Facts:
domo klebresko <- Z108,Z161,Z190,Z258,Z272,Z348,Z394,Z418,Z42,Z446,Z467,Z479,Z511,Z528,Z539,Z62,Z652,Z730,Z757,Z80,Z815,Z915,Z987
domo nefor <- Z120,Z129,Z172,Z247,Z277,Z402,Z496,Z532,Z558,Z659,Z70,Z763,Z776,Z780,Z782,Z832,Z863,Z867,Z879,Z943
domo togul <- Z127,Z142,Z171,Z213,Z274,Z280,Z283,Z284,Z41,Z440,Z444,Z500,Z501,Z514,Z537,Z59,Z624,Z631,Z641,Z686,Z72,Z779,Z82,Z874,Z906,Z962,Z983,Z994
domo tugal <- Z128,Z153,Z254,Z263,Z264,Z401,Z409,Z556,Z562,Z630,Z66,Z688,Z734,Z752,Z753,Z825,Z829,Z846,Z857,Z869,Z875,Z951,Z968,Z975
domo grebe <- Z159,Z197,Z377,Z405,Z432,Z448,Z45,Z481,Z51,Z550,Z610,Z635,Z784,Z811,Z823,Z929,Z988
domo kevi <- Z164,Z192,Z27,Z301,Z381,Z451,Z513,Z594,Z708,Z76,Z795,Z885,Z903,Z905,Z924,Z961,Z979
klobis getrastal <- Z108,Z159,Z161,Z197,Z258,Z264,Z274,Z280,Z377,Z381,Z401,Z432,Z440,Z444,Z448,Z45,Z511,Z537,Z550,Z558,Z659,Z708,Z730,Z779,Z811,Z846,Z863,Z906,Z924,Z943,Z951,Z968,Z975
klobis gera <- Z120,Z128,Z142,Z164,Z171,Z172,Z190,Z192,Z254,Z263,Z272,Z283,Z301,Z348,Z402,Z409,Z418,Z446,Z467,Z481,Z496,Z51,Z513,Z514,Z528,Z539,Z556,Z562,Z59,Z594,Z630,Z631,Z635,Z641,Z686,Z70,Z72,Z734,Z752,Z753,Z757,Z76,Z776,Z780,Z782,Z784,Z815,Z82,Z823,Z825,Z857,Z874,Z879,Z885,Z903,Z905,Z915,Z962,Z979,Z983,Z987,Z988
klobis laba <- Z127,Z129,Z153,Z213,Z247,Z27,Z277,Z284,Z394,Z405,Z41,Z42,Z451,Z479,Z500,Z501,Z532,Z610,Z62,Z624,Z652,Z66,Z688,Z763,Z795,Z80,Z829,Z832,Z867,Z869,Z875,Z929,Z961,Z994
{Z108,Z153,Z903} kabris Z875
{Z127,Z272,Z280,Z795} kabris Z903
{Z128,Z247,Z274,Z280,Z301,Z42,Z479,Z481,Z500,Z51,Z556,Z631,Z80,Z811,Z885,Z903,Z905,Z915} kabris Z120
{Z129,Z444,Z686,Z815,Z903,Z915,Z968,Z988} kabris Z41
{Z129,Z496,Z550} kabris Z863
{Z142,Z440,Z45,Z479,Z537,Z659,Z875,Z929,Z943,Z961,Z968} kabris Z753
{Z142,Z280,Z539,Z610,Z631} kabris Z815
{Z142,Z42,Z513,Z537,Z610} kabris Z45
{Z142,Z159,Z41,Z62,Z635,Z846,Z951,Z975} kabris Z446
{Z153} kabris Z776
{Z159} kabris Z752
{Z159,Z27,Z988} kabris Z734
{Z164,Z874} kabris Z730
{Z171} kabris Z192
{Z172} kabris Z905
{Z172,Z537,Z66,Z962} kabris Z686
{Z190,Z446,Z448,Z556,Z624,Z795,Z863,Z867,Z903} kabris Z943
{Z190,Z594,Z610,Z832,Z867,Z962,Z983} kabris Z659
{Z190} kabris Z277
{Z192,Z779,Z780} kabris Z811
{Z192,Z418} kabris Z562
{Z254} kabris Z496
{Z258} kabris Z59
{Z258} kabris Z867
{Z258,Z795,Z885,Z903} kabris Z975
{Z27,Z280,Z402,Z624,Z70,Z903,Z905} kabris Z479
{Z272,Z496,Z537,Z811,Z815,Z823} kabris Z402
{Z274,Z72} kabris Z51
{Z277} kabris Z780
{Z277} kabris Z825
{Z280,Z594,Z62} kabris Z688
{Z377,Z418} kabris Z556
{Z377} kabris Z263
{Z409,Z418,Z537,Z631,Z863,Z905} kabris Z829
{Z45} kabris Z467
{Z500} kabris Z171
{Z500} kabris Z610
{Z501,Z66} kabris Z172
{Z514,Z875,Z975} kabris Z481
{Z514,Z624,Z951} kabris Z857
{Z528,Z652,Z811} kabris Z951
{Z532} kabris Z846
{Z532} kabris Z968
{Z539,Z924} kabris Z594
{Z550,Z80} kabris Z624
{Z641,Z832} kabris Z988
{Z641} kabris Z929
{Z66} kabris Z924
{Z70} kabris Z418
{Z730,Z951,Z962} kabris Z42
{Z734,Z863} kabris Z983
{Z779,Z987} kabris Z961
{Z823} kabris Z795
{Z885} kabris Z247
{Z905} kabris Z280
{Z961} kabris Z635
{Z994} kabris Z832
[Z108,Z120,Z127,Z142,Z153,Z159,Z161,Z164,Z172,Z213,Z247,Z263,Z27,Z272,Z274,Z283,Z348,Z377,Z381,Z394,Z401,Z409,Z41,Z42,Z432,Z444,Z448,Z467,Z481,Z496,Z501,Z532,Z550,Z556,Z558,Z562,Z59,Z610,Z62,Z624,Z631,Z641,Z652,Z659,Z66,Z688,Z70,Z776,Z780,Z795,Z811,Z815,Z823,Z832,Z846,Z857,Z863,Z867,Z879,Z885,Z905,Z906,Z915,Z929,Z961,Z968,Z979,Z994] mabulok trosi
[Z128,Z129,Z171,Z190,Z192,Z197,Z254,Z258,Z264,Z277,Z280,Z284,Z301,Z402,Z405,Z418,Z440,Z446,Z45,Z451,Z479,Z500,Z51,Z511,Z513,Z514,Z528,Z537,Z539,Z594,Z630,Z635,Z686,Z708,Z72,Z730,Z734,Z752,Z753,Z757,Z76,Z763,Z779,Z782,Z784,Z80,Z82,Z825,Z829,Z869,Z874,Z875,Z903,Z924,Z943,Z951,Z962,Z975,Z983,Z987,Z988] mabulok bronoklim

Known rows:
[ -6   5  -3 -39  11  23  25  -1 -37 -10  23 -43 -18   3   2  11   6  -4
 -64 -20 -27   6   9  18 -20  26]: Z988
[ -4   4   2  23  23 -12   0  -5  -1   9 -15  38  -5  17   8  -2 -25  12
  11  -8  21  45  12  32   6 -28]: Z537
[ 14  -4  -9  19 -18   4  31  21  27   0 -33  20  27  14 -12  -3 -10  40
   7  -1  -4   0  -8   0  25  -5]: Z284
[  1  19  16 -36   8  20  16   2 -40 -16  22 -45 -23  11  15  14  21 -10
 -68  -4 -28   6  -2   8 -15  22]: Z635
[ -1  10  20  -6  43  -2   6 -10  18  15  -6  25   5  -9   8 -32 -25 -12
   3  38   7 -42   9 -18   9   6]: Z734
[ 13   9 -10   2   9  -8  -7 -10 -26 -38  -6 -39 -24  -8  -5  29  -1  11
 -41 -25   3  65  17  29 -17  -1]: Z197
[ 20  -5   1 -13 -28  20   3  25  -1 -10 -25 -47  21   0 -19   9 -19  48
   5  15   0  23  12 -15  12  14]: Z80
[  1  -6 -10  17 -52 -23  26   8  24 -15 -20  -8  15   7   6  16  19  28
 -26 -40 -12   2 -11  -5  13  28]: Z277
[ 15 -26 -17 -14 -62   6  19  15  -7 -31  -2 -59   0   6 -26  38  26  20
 -12  -5 -14  19  -8   7  -8  -1]: Z610
[ 19  17   0   0  31   1 -11  -9 -16 -30 -17 -15 -17  -6 -13   8 -16  14
  -5  13  17  52  21  23  -9 -10]: Z730
[ 23  17   5   2  29   0 -14  -6 -15 -31 -18 -16 -18  -4  -9  11 -13  13
  -6  17  17  54  18  20  -6 -12]: Z258
[  4   4   9 -22  37  23  12   2 -17  -3   7 -27  -6  -9  -4   1 -19  -1
 -36  23 -15  -9  10  -2  -7  -4]: Z528
[  6   2  11 -16  36  20   7   4 -18  -1   6 -31  -4 -14  -4   3 -19  -3
 -37  27 -16  -9  11  -5  -8  -9]: Z418
[ 11 -11 -19  19 -30   8  20  24  26  -2 -21  22  22  11 -22   3   7  25
  31   2  -6  -6 -22   1  18 -16]: Z213
[  1  15   1  31 -20 -32 -32 -12  -7 -22   4  10 -20   2  21  23  38 -20
   2 -36  12  38 -17  12  -6  -4]: Z863
[  8   0  -3  17 -24  11  13  31  18  16 -29  10  35  13  -3  -3 -17  48
  19  -9  -2  10  -6 -13  27   4]: Z500
[-20  -8 -13   7  -7  -7   1  -6  -3   9  30   2  -5 -11  14   9  25 -31
 -29 -44 -23 -25 -15  -5 -10   4]: Z776
[ -1 -10 -10 -22  -1  22   0   1 -34 -12  32 -47 -17 -10  -5  23  19 -20
 -43 -11 -26  -1  -4   5 -25  -4]: Z823
[ -8   1  -3 -37  13  41 -15  10 -33  15  28 -30  -4  -5 -11  -7  -8  -7
   6   7 -10  -3  12  -6 -16   9]: Z915
[  1  -3  11 -21  34  21  16   2 -17   2   7 -27  -7  -9  -5   2 -21  -4
 -37  24 -13  -9  15   1  -9  -8]: Z987

Rows:
No name comes twice in this set of rows, the named rows included.
[ -4   8  28  -4  17   7 -42   2   5  32   9  12  11  -9  16 -25  -9 -20
  43  44  13 -36  -3 -45   9  -4] -> Z556
[ -4  -2 -13  -2 -55 -15  32   6  14 -14 -12  -4  12  20   5   6  25  30
 -20 -47 -10   5  -8   7  10  49] -> Z129
[ 24 -16 -20 -11 -31  17  17  16   7 -28 -17 -32   9  -1 -39  14   8  29
  17  27  -4   4  -1   0   0  -7] -> Z394
[ -2  -5   1 -18  12  15  15   1 -29  -8  17 -51 -13 -14   3  20  -1  -7
 -68 -14 -28   3   8   4 -17   3] -> Z784
[-12   1   8 -20  -1  29 -21  17 -43  19  24 -67   2 -15  16  18 -15   5
 -48 -33 -21  22  16 -21 -12  21] -> Z51
[-28  -4  -6   5 -21   4 -30   7 -16  31  33 -13   8 -15  24   4  14 -21
 -13 -58 -17 -10  -8 -25  -7  18] -> Z120
[ -3 -19   1  -9  -5 -17   6 -16 -30 -16   1 -43 -29   8   2  35 -13   7
 -31 -15  14  71  28  42 -22 -17] -> Z45
[  1  19 -17   7  17   5  -8  -2  -9  -6  -1  52 -10  21 -10 -14   3  -1
  41 -16  16  39  -2  40  -2  -8] -> Z444
[-22   5  16  -5   2  -3 -25  -1  -4  36  13 -10  11 -16  30 -14 -15  -8
 -12 -28  -3 -16  12 -34   4  36] -> Z301
[ 19   6 -16   0  17   4 -22  -9 -17 -33  -5 -12 -22  -9 -26  12  -1  -1
  19  14  16  45  12  24 -16 -24] -> Z161
[  6  10 -16  32  22  -4 -19   0   1  -5  -9  43  -5   5  -8   0   0  -4
  32 -10  16  33  -6  24   1 -35] -> Z906
[ 15  37  14   5  36 -20 -20 -22  15 -17 -28  42 -11   6   3 -29 -12   3
  36  30  37  21  14   6   9  15] -> Z951

Now the same elements, written a new way:
Known rows:
[-25 -17  -5 -13 -13  -3   3 -14  -4  25  -8  -7  13   4   6  43   6  16
  -8 -18  -7 -13   2  27   7  10 -24]: Z448
[-28 -17 -12 -16  -8  -3   6 -13  -7  23  -5  -8  14   7  -4  32   8  14
 -10 -19  -6 -13   2  17   8   6 -28]: Z550
[ 16  -4 -26  14  12   6 -12  23   8 -21  -9   0  -5 -10 -18 -81   7  -2
  -8  12   3   8  -9 -39  -3 -12  15]: Z76
[-18 -25 -34  -8  -5  -1   0  17   3  -5 -17  -9  16   2   2  41   4   8
 -17 -16  -1  -4 -18  19  16  -3 -17]: Z381
[ 17  35  27 -14  -7 -11   9  17   7  12  10  10  24  13   8  43  -8 -14
   3  14  -3   0  -9  23   6   9  21]: Z479
[-10 -32 -30  -6  -9  -6   8  12   0 -13 -15  -4  18  18  20  57  13  -3
 -19  -9   2   4  -4  18  13   5 -13]: Z161
[ 24  14 -12  13   6  -1  -1  -8  -3 -11   8  -2 -19  16   1 -32  10 -11
  -5  24  -2   1  -1 -51  -7   4   1]: Z190
[  9  -2 -10   7  13   1  10 -22  -5 -17   7 -11 -29  21  18  31   1  -6
   8   8   8   8 -10 -37   4 -14 -13]: Z915
[ 31 -24   0 -20   0  -2   5  14  -5 -17   6  -1   3   0   9  51  -8 -10
 -11   0   5  -5  -9  15  13  -7   8]: Z394
[ 29  12 -19  15   9  -8  -4 -10  -3 -12   7   2  -6  11  -3 -18  11 -12
  -1  14   4   9  -1 -37  -1   0   2]: Z539
[ -4  -7 -29  -6 -14 -11   2  22   4  -4 -11  10  23  19   1  21  14 -13
 -19   4  -7   6  -1   6  11  14  -4]: Z511
[ 19 -19 -29 -15 -14 -10  -5  18  -3 -16 -22  -2  21  12  21  52  13   6
 -12  13   9  -3  20  58  12 -14 -30]: Z558
[ 28  11 -31  -8   0 -13  -9 -14  -3 -22 -17  -4   4  -2  23  42   7  -3
  19  15  16  14  15  51   4 -17 -26]: Z172
[ 26  39 -25  10 -12 -13  -8  15  13 -16 -15   8  12  13  20 -12   5 -11
  20  25  13  14  15  41  -8 -18 -11]: Z402
[-25 -29 -15  32  23  25  -4   6   5 -20   1 -12 -35 -20 -16 -46 -16  15
 -11 -18   2   8 -25 -49   4  -3  24]: Z283
[-25   7  16  21  22  21   7  10  12   0  10  -9 -16  -5 -24 -92 -10  -5
 -11 -13  -9   9 -21 -53  -9   3  19]: Z72
[-27  10  -2  44  12  14  -8   4  12   5   7  -6 -10 -17 -12 -86  -8  -5
  -5 -16  -4   1 -25 -55  -7  18  29]: Z983
[ 18  14  41 -21 -17  -9   5   4  -8  22  11  21  18  -5  -7  18   0  -8
  17  16  -8 -12  30  43 -19   7  16]: Z875
[  7  -2  36 -16 -15 -12   7 -15  -7  10   9  16  14 -17  20  44 -12   1
  22 -12   5   0  29  57  -9   0  18]: Z688
[-21   6  35 -10 -10  -5  13 -20  -4 -16   5   2 -13  -5  18  -1  -4  17
  24  -1  10  21  31  35 -19 -11   6]: Z562

Rows:
No name comes twice in this set of rows, the named rows included.
[-15 -12 -27  -1 -10  -3  -9  25   6   6 -17   3  22   7 -13  -6  14  -7
 -19  -5  -6  -1  -9   0  11   6  -9] -> Z708
[-22  13  23   9  -1  10   7 -17   8  -3   0 -11 -27  -7  16 -13 -16  18
  22   6   3   3  -2   0 -14 -11   3] -> Z481
[-15   9 -30   3 -10 -15  -9  16   1  15 -14   4  28   2  -9  14  11 -11
 -20 -20  -4   2 -15  11  14  19  -5] -> Z924
[ -3 -12  20  -3   8   9  -2 -19  -7  -7   4 -10 -30  -7  -3 -15  -6  16
  16  -6   2  -3   1 -26 -10 -11 -12] -> Z823
[-16 -22   1 -19 -17  -7   2  17  -8   7  -8  22  29  -1 -11  -2  14   9
 -11 -11  -8   8  34  41  -5  16 -11] -> Z264
[ 19 -21  29 -14  -9  -3  -9  -8  -8  16   5  -1  -1 -19   0  50 -16  10
   8 -17  -1 -17  -8  34   2  -4  10] -> Z929
[  7  34  42 -20 -15 -12   9  11  -9  16  10  22  25 -14  -5  20  -7 -10
  21  -7  -2  13  30  54 -13   8  24] -> Z829
[ 28 -16  37 -17 -15 -10  -3  17  -9  -4   9  21  10 -19 -18  13   7  -2
   4   0  -6  -3  32  41 -15  -5  14] -> Z869
[-25 -29  -4 -19 -16  -6  10  -5 -11  -2 -11  12  17  -4  10  39  13  22
  -9 -18  -1   5  32  52   1   4 -19] -> Z401
[ 31  25  31 -15   5  -6  12  10  -2  11  11   6  17  25 -14  35   3 -13
  -9  16  -9  -8  -8 -11   5   4  -5] -> Z80

Now the same elements, written a new way:
Known rows:
[-14  12  -4 -17  -5  43 -21 -16 -18 -37  43  -5  -7  -2 -19   7  -6   5
  10  20   0  19 -26 -18   0  -3 -39  17   2]: Z784
[-13  -1 -14 -10   6  46 -12  -4 -40 -31  69   8  -8  -2 -16 -11  12 -27
   3  24  -9  14 -12   3   5 -28 -60  -8  16]: Z846
[ -4   9  -2 -19   5  45 -27 -17 -27 -35  47  -5   4   9 -29  -6 -13 -11
  18  23 -10  21 -32  14  16  -6 -47   9   8]: Z45
[-23   2 -18 -11  -2  42  -2   0 -31 -34  69  14 -19 -15 -13  -2  23 -15
  -9  20   3  13  -8 -27 -16 -28 -55   3  11]: Z915
[-20   2 -15   3 -14  50 -14  -6 -27 -48  49 -10 -14 -11 -14   5  11  -4
  14  24   3  12 -17 -33  -5 -13 -47  10  26]: Z879
[-22  11 -19  17  17  20  15 -42 -19 -53  -9  -4 -12 -14 -10   2 -23 -17
   9   9  -3  63 -36 -58   2  18 -23  -7  19]: Z192
[ -2  27 -12  -5 -24  37 -21 -11 -19 -39  52 -18   9   9 -18   0   0   2
  15  21  -3  -1 -23  -3  10 -10 -46  12  27]: Z929
[-22   3 -13 -23  10  37 -11  -4 -30 -26  55  18 -23  -6 -20  -4   6 -10
  -7  25   4  20 -14 -22 -18 -31 -47  10   8]: Z528
[-26   2 -15  -9  -1  42  -6   2 -30 -33  67  11 -22 -14  -7  -1  24 -14
  -5  23   1   9  -6 -30 -18 -29 -51  -1   8]: Z348
[-10  -1 -13   0  -5  54 -19  -8 -39 -45  54 -11  -3  -1 -24  -7   3 -21
  18  27  -6  17 -20   1  13 -14 -56  -1  32]: Z863
[-15   1 -12 -10   7  47 -12  -2 -38 -31  68   8  -8  -3 -18 -11  13 -27
   4  25  -9  11 -14   4   2 -27 -59  -9  13]: Z401
[-14   6 -23  26  15  26  18 -37 -26 -57   9  -8  -1 -12 -12  -7 -11 -35
  15   6 -15  57 -39 -33  21  16 -41 -22  28]: Z381
[ -1  32 -25 -14 -22  50   1   2 -14 -13  73  -2   1  -3  -6  -1  11 -11
  -2  23 -10 -21 -27  -7 -11 -40 -54  -8  36]: Z153
[-20   1 -14 -22   8  38  -9  -6 -33 -25  57  17 -21  -6 -18  -4   3 -11
  -9  25   4  23 -12 -22 -12 -31 -48   8  11]: Z987
[-19  14 -17   1  -2  26  14 -25 -13 -48  39   2  -4 -18 -10   2  11  -8
  -4   1  -6  36 -29 -40   2   8 -44   0  -3]: Z631
[-12  20 -14  -5  -9  36 -19   0 -31 -28  60  -2  -6   6 -10  -6  10 -14
   6  30  -3  -4  -6  -9  -8 -32 -46  -2  28]: Z688
[-14  20 -14 -15   7  22  12 -32 -16 -42  28   8  -3 -12 -24  -3  -7 -10
  -9   4  -1  45 -36 -30  -1  11 -38   7  -5]: Z72
[ -9  26 -30  26  -4  13  18 -35 -20 -55   2 -15   4  -3 -16  -7 -16 -19
  11   8  -6  45 -37 -42  13  11 -34  -9  46]: Z27
[-11   5 -19  14  25  23  12 -44 -28 -50  -4  -3  -1  -3 -20 -10 -32 -33
  13  11 -12  67 -43 -25  23  15 -34 -17  27]: Z924
[ -5  28 -20   2 -10  15   6 -26 -16 -42  36  -6   9   1 -15  -6  -4  -7
   1   7  -8  27 -28 -20  15   1 -42   0  19]: Z994

Rows:
No name comes twice in this set of rows, the named rows included.
[-20  15 -15   3   0  27   9 -24 -12 -46  38   2  -6 -18  -3   5  10  -7
   0   2  -8  32 -26 -43   1   8 -40  -3  -6] -> Z283
[-16   1 -13 -12   9  46 -10  -1 -40 -29  72  13 -11  -4 -16 -12  15 -31
   1  25  -9  11 -11   2  -2 -31 -59 -10  13] -> Z161
[-19   0  -4 -22  27  36 -33  16 -16 -26  49  26 -29   6 -30 -12  17 -18
  19  25 -15   2 -29   1 -25 -35 -46  14   7] -> Z730
[-28  -5  -2  -7  15  40 -31  -5 -29 -24  47   7 -26   1   7   6  -3  -5
  11  35  -3  16   0 -31 -10 -27 -33  -3   2] -> Z825
[-15  11 -11  -6 -18  48 -12 -11 -16 -44  58  -9  -4 -11 -11   9  12   3
  10  15  -2  10 -23 -26   1  -3 -48  11   7] -> Z481
[-25  14  -8 -10  18  15 -14  -1  19 -46  14  19 -28  -9 -26   5  16   8
  22  -1 -15  20 -51 -45 -29   2 -27  31 -12] -> Z874
[ -5  27 -14 -21  -5  38 -18  -6 -26 -15  53   2  -4  11 -17  -7  -8 -12
   1  32  -3  -2 -20   0 -11 -35 -42   2  28] -> Z875
[ -7  14  -8 -11  20  28  -1 -33 -24 -35  29   6   4   0 -20  -9 -18 -22
   5  10 -15  43 -36  -2  17   6 -41  -9  -2] -> Z280
[-27   1 -13  -5   2  43 -11   2 -28 -30  65  10 -25 -12   1   2  23 -13
   0  25  -2   7  -2 -34 -17 -30 -47  -5   6] -> Z467
[ -6  17 -17   4 -21  41 -23  -6 -31 -43  47 -19   0   9 -21  -3   0  -5
  19  31   1   3 -17 -10   6 -20 -47   9  48] -> Z832
[ -9  23 -12 -21   2  31 -19  -4 -34 -18  50   7  -8  14 -22 -11  -6 -16
  -2  34   1   5 -11   0 -12 -36 -42   2  26] -> Z479
[-19   5 -13 -22   5  39  -9  -8 -34 -29  54  13 -18  -6 -22  -4   2 -10
  -8  25   7  23 -14 -19 -11 -25 -48  10  10] -> Z254

